Below is a small trained network, with its code and all its weights. Each question gives an input and a class and asks what happens when units are switched off, that is, made to give their printed mean instead of their output.

import numpy as np


def w(rows, s, z=0):
    codes = np.array(rows[::2]) - 128.0
    scale = np.full(codes.shape[1], s)
    scale[-1] = z or s
    return codes * scale


def norm(h):
    return h / np.sqrt((h * h).mean(-1, keepdims=True) + 1e-5)


def f(y):
    return np.maximum(y, 0)


def log_softmax(a):
    a = a - a.max(-1, keepdims=True)
    return a - np.log(np.exp(a).sum(-1, keepdims=True))


def net(x, mask):
    res = np.array(x, float).reshape(1, 3) / 4 @ E
    u = 0
    for l in range(2):
        y = f(norm(res) @ A[l][:, :-1].T + A[l][:, -1])
        res = res + np.where(mask[u : u + 9], y, B[l][:, -1]) @ B[l][:, :-1]
        u += 9
    return log_softmax(norm(res)[-1] @ U[:, :-1].T + U[:, -1])


A, B = {}, {}
E = w([
[176,61,178],'x0',
[253,124,76],'x1',
[236,122,214],'x2',
],0.0063)
A[0] = w([
[183,25,69,116],'0.n1',
[136,78,254,204],'0.n2',
[164,192,175,190],'0.n3',
[150,169,72,22],'0.n4',
[155,170,119,73],'0.n5',
[197,231,116,2],'0.n6',
[84,143,125,225],'0.n7',
[170,226,74,74],'0.n8',
[235,84,96,124],'0.n9',
],0.0099,0.0054)
B[0] = w([
[28,254,197,209],'0.n1',
[229,25,174,254],'0.n2',
[135,136,228,205],'0.n3',
[157,42,133,144],'0.n4',
[69,169,33,139],'0.n5',
[73,168,47,157],'0.n6',
[144,122,246,227],'0.n7',
[168,89,37,179],'0.n8',
[94,222,102,240],'0.n9',
],0.0067,0.0058)
A[1] = w([
[101,113,80,240],'1.n1',
[111,176,136,51],'1.n2',
[121,107,61,2],'1.n3',
[98,122,152,224],'1.n4',
[223,113,170,128],'1.n5',
[122,45,118,177],'1.n6',
[89,154,172,111],'1.n7',
[248,142,122,27],'1.n8',
[109,152,124,12],'1.n9',
],0.017,0.0027)
B[1] = w([
[184,1,143,186],'1.n1',
[93,92,71,177],'1.n2',
[172,50,58,157],'1.n3',
[167,155,127,198],'1.n4',
[79,59,156,254],'1.n5',
[195,82,185,166],'1.n6',
[104,232,126,209],'1.n7',
[39,124,92,218],'1.n8',
[117,117,78,146],'1.n9',
],0.0086,0.0073)
U = w([
[1,165,40,2],'0',
[95,102,200,68],'1',
[161,63,91,68],'2',
],0.01,0.00085)

Each question gives the input, the list of numbers given to net, and the class t.
The units are the neurons (one row each of A and B). Each row of codes is followed by its name. A weight is (code - 128) times the scale printed after its matrix; where a second scale follows, it is the last column's (A, B and U).
mask holds one flag per neuron, layer by layer. A switched-off neuron (its flag False) gives its mean, the last column of its row in B, instead of its output. The means were averaged over made-up inputs and are rounded, as every weight is.
A unit's drop is (log p(t) with every unit on - log p(t) with that unit switched off) / (log p(t) with every unit on - log p(t) with every unit switched off).
The circuit of an input: a set's keep is (log p(t) with only the set's units on - log p(t) with every unit switched off) / (log p(t) with every unit on - log p(t) with every unit switched off). Starting from the 12 units with the biggest drops (on a tie, the unit counted first), units are removed one at a time, each time the one whose removal leaves the highest keep (on an exact tie, the one counted first), for as long as the keep stays at least 0.8.
circuit, biggest first: the units of the circuit, biggest drop first
most important unit: the unit with the biggest drop
top k neurons: the k neurons with the biggest drops, biggest first
top k neurons in layer l: the k neurons of layer l with the biggest drops, biggest first
drop of u: that unit's drop, to one decimal
input [-8,1,0], class 2: circuit, biggest first : 0.n8; 0.n1; 1.n1
input [6,1,-2], class 0: top 2 neurons in layer 1 : 1.n7; 1.n1
input [4,8,-8], class 0: most important unit : 0.n1
input [3,8,-7], class 0: top 2 neurons : 0.n1; 0.n2
input [0,5,5], class 0: top 3 neurons : 1.n8; 0.n9; 0.n7
input [-1,2,-7], class 2: top 2 neurons in layer 0 : 0.n1; 0.n9
input [-1,1,-3], class 2: top 2 neurons : 0.n1; 0.n9
input [6,7,0], class 0: top 3 neurons in layer 0 : 0.n9; 0.n7; 0.n1
input [-8,2,4], class 0: top 2 neurons : 0.n3; 1.n6
input [-6,2,0], class 2: drop of 1.n2 : 0.0
input [-7,4,-8], class 2: drop of 1.n1 : 0.2
input [5,-2,-8], class 1: drop of 0.n7 : 0.6
